Below is a small trained network, with its code and all its weights. Each question gives an input and a class and asks what happens when units are switched off, that is, made to give their printed mean instead of their output.

import numpy as np


def w(rows, s, z=0):
    codes = np.array(rows[::2]) - 128.0
    scale = np.full(codes.shape[1], s)
    scale[-1] = z or s
    return codes * scale


def f(y):
    return y / 2 * (1 + np.tanh(0.7978845608 * (y + 0.044715 * y**3)))


def log_softmax(a):
    a = a - a.max(-1, keepdims=True)
    return a - np.log(np.exp(a).sum(-1, keepdims=True))


def net(x, mask):
    res = np.array(x, float).reshape(1, 6) / 4 @ E
    y = f(res @ A[0][:, :-1].T + A[0][:, -1])
    res = res + np.where(mask, y, B[0][:, -1]) @ B[0][:, :-1]
    return log_softmax(res[-1] @ U[:, :-1].T + U[:, -1])


A, B = {}, {}
E = w([
[128,128,128,127,128],'x0',
[184,101,216,168,48],'x1',
[254,158,148,193,227],'x2',
[204,33,164,18,157],'x3',
[44,134,222,125,187],'x4',
[57,9,73,230,163],'x5',
],0.0046)
A[0] = w([
[133,126,106,122,127,242],'N0',
[113,177,121,172,120,30],'N1',
[105,182,117,173,115,89],'N2',
[192,155,141,172,198,23],'N3',
[185,154,157,177,195,57],'N4',
[104,206,101,204,107,79],'N5',
[100,213,102,199,88,92],'N6',
[119,106,166,90,167,93],'N7',
[183,145,139,169,188,85],'N8',
[58,103,123,83,24,46],'N9',
[148,210,149,79,112,41],'N10',
[103,38,100,198,149,9],'N11',
[188,150,134,177,192,12],'N12',
[172,36,131,58,149,45],'N13',
[102,179,1,61,218,79],'N14',
[149,212,147,76,112,7],'N15',
[151,93,205,180,60,23],'N16',
[58,108,114,72,59,5],'N17',
[48,159,253,137,203,68],'N18',
[178,105,215,201,16,67],'N19',
[91,140,203,136,147,25],'N20',
[103,23,103,204,147,41],'N21',
[206,119,4,132,59,37],'N22',
[160,205,125,75,97,107],'N23',
[194,134,114,179,172,65],'N24',
[103,147,91,93,160,10],'N25',
[149,211,149,77,111,22],'N26',
[146,124,155,129,87,180],'N27',
[168,62,122,52,152,70],'N28',
[136,211,162,74,119,50],'N29',
[202,136,13,135,56,102],'N30',
[84,144,122,103,197,3],'N31',
[144,81,136,87,144,68],'N32',
[62,107,115,74,50,29],'N33',
],0.0093,0.0056)
B[0] = w([
[36,132,123,196,96,255],'N0',
[220,99,162,81,104,113],'N1',
[160,101,161,128,83,149],'N2',
[109,203,99,97,72,147],'N3',
[90,201,114,85,72,160],'N4',
[198,79,190,137,62,187],'N5',
[184,84,188,150,38,204],'N6',
[132,116,177,121,122,134],'N7',
[81,186,107,105,75,160],'N8',
[103,229,96,100,61,191],'N9',
[140,70,54,143,131,154],'N10',
[166,66,34,144,158,156],'N11',
[137,200,98,66,84,136],'N12',
[195,86,195,146,29,164],'N13',
[192,230,170,239,225,214],'N14',
[177,73,51,111,143,140],'N15',
[216,169,140,111,227,136],'N16',
[163,210,97,27,108,152],'N17',
[62,62,179,3,205,203],'N18',
[172,205,156,204,250,205],'N19',
[156,110,114,56,202,113],'N20',
[133,44,7,156,122,182],'N21',
[87,80,161,9,200,167],'N22',
[72,71,64,183,126,196],'N23',
[76,174,100,81,83,151],'N24',
[244,154,135,71,186,100],'N25',
[164,69,50,124,136,146],'N26',
[82,150,134,199,144,195],'N27',
[170,92,198,166,59,163],'N28',
[115,56,55,161,129,162],'N29',
[56,79,173,24,211,200],'N30',
[200,134,160,61,219,109],'N31',
[169,116,163,126,93,121],'N32',
[137,216,101,63,89,165],'N33',
],0.024,0.0037)
U = w([
[87,67,1,163,126,107],'0',
[55,242,91,83,68,103],'1',
[41,130,156,166,127,252],'2',
[21,89,206,68,186,87],'3',
[133,92,218,161,53,76],'4',
[134,209,143,195,224,93],'5',
],0.0062,0.013)

Each question gives the input, the list of numbers given to net, and the class t.
The units are the neurons (one row each of A and B). Each row of codes is followed by its name. A weight is (code - 128) times the scale printed after its matrix; where a second scale follows, it is the last column's (A, B and U).
mask holds one flag per neuron, in row order. A switched-off neuron (its flag False) gives its mean, the last column of its row in B, instead of its output. The means were averaged over made-up inputs and are rounded, as every weight is.
A unit's drop is (log p(t) with every unit on - log p(t) with that unit switched off) / (log p(t) with every unit on - log p(t) with every unit switched off).
The circuit of an input: a set's keep is (log p(t) with only the set's units on - log p(t) with every unit switched off) / (log p(t) with every unit on - log p(t) with every unit switched off). Starting from the 12 units with the biggest drops (on a tie, the unit counted first), units are removed one at a time, each time the one whose removal leaves the highest keep (on an exact tie, the one counted first), for as long as the keep stays at least 0.8.
circuit, biggest first: the units of the circuit, biggest drop first
most important unit: the unit with the biggest drop
k most important neurons: the k neurons with the biggest drops, biggest first
drop of u: that unit's drop, to one decimal
input [0,-6,3,7,-6,-1], class 4: circuit, biggest first : (N13)
input [5,-8,-1,6,4,-7], class 5: 4 most important neurons : (N14 N21 N31 N25)
input [1,4,-6,-8,2,2], class 4: circuit, biggest first : (N6 N5)
input [0,7,-3,-2,-7,-5], class 3: 2 most important neurons : (N30 N22)
input [6,-3,2,7,2,5], class 4: 2 most important neurons : (N13 N28)
input [6,0,3,3,-7,4], class 3: circuit, biggest first : (N30 N22)
input [0,-3,0,7,6,3], class 4: circuit, biggest first : (N13 N28)
input [-5,8,-7,-3,-8,-4], class 3: 2 most important neurons : (N30 N22)
input [1,2,0,-6,4,-3], class 4: 2 most important neurons : (N6 N5)
input [4,3,-5,0,-5,-5], class 0: circuit, biggest first : (N23 N14)
input [-2,8,-2,-3,-8,-4], class 3: 3 most important neurons : (N30 N22 N14)
input [-3,-5,4,-4,-5,3], class 3: 3 most important neurons : (N30 N22 N19)
input [-3,-8,3,-7,4,6], class 5: 2 most important neurons : (N14 N31)
input [7,-8,5,-3,3,-5], class 5: most important unit : N14
input [-8,0,-8,-8,-5,-1], class 1: 3 most important neurons : (N9 N33 N17)
input [-4,-6,0,7,-4,-5], class 4: 2 most important neurons : (N28 N13)
input [0,-7,-1,-7,1,-1], class 4: 4 most important neurons : (N6 N5 N19 N2)
input [-1,-2,4,4,-5,-4], class 3: drop of N0 : -0.1
input [-7,8,-1,1,6,7], class 5: drop of N16 : 0.5
input [1,7,2,-1,6,8], class 0: most important unit : N21
input [-6,6,5,-7,2,-1], class 4: drop of N6 : 0.6
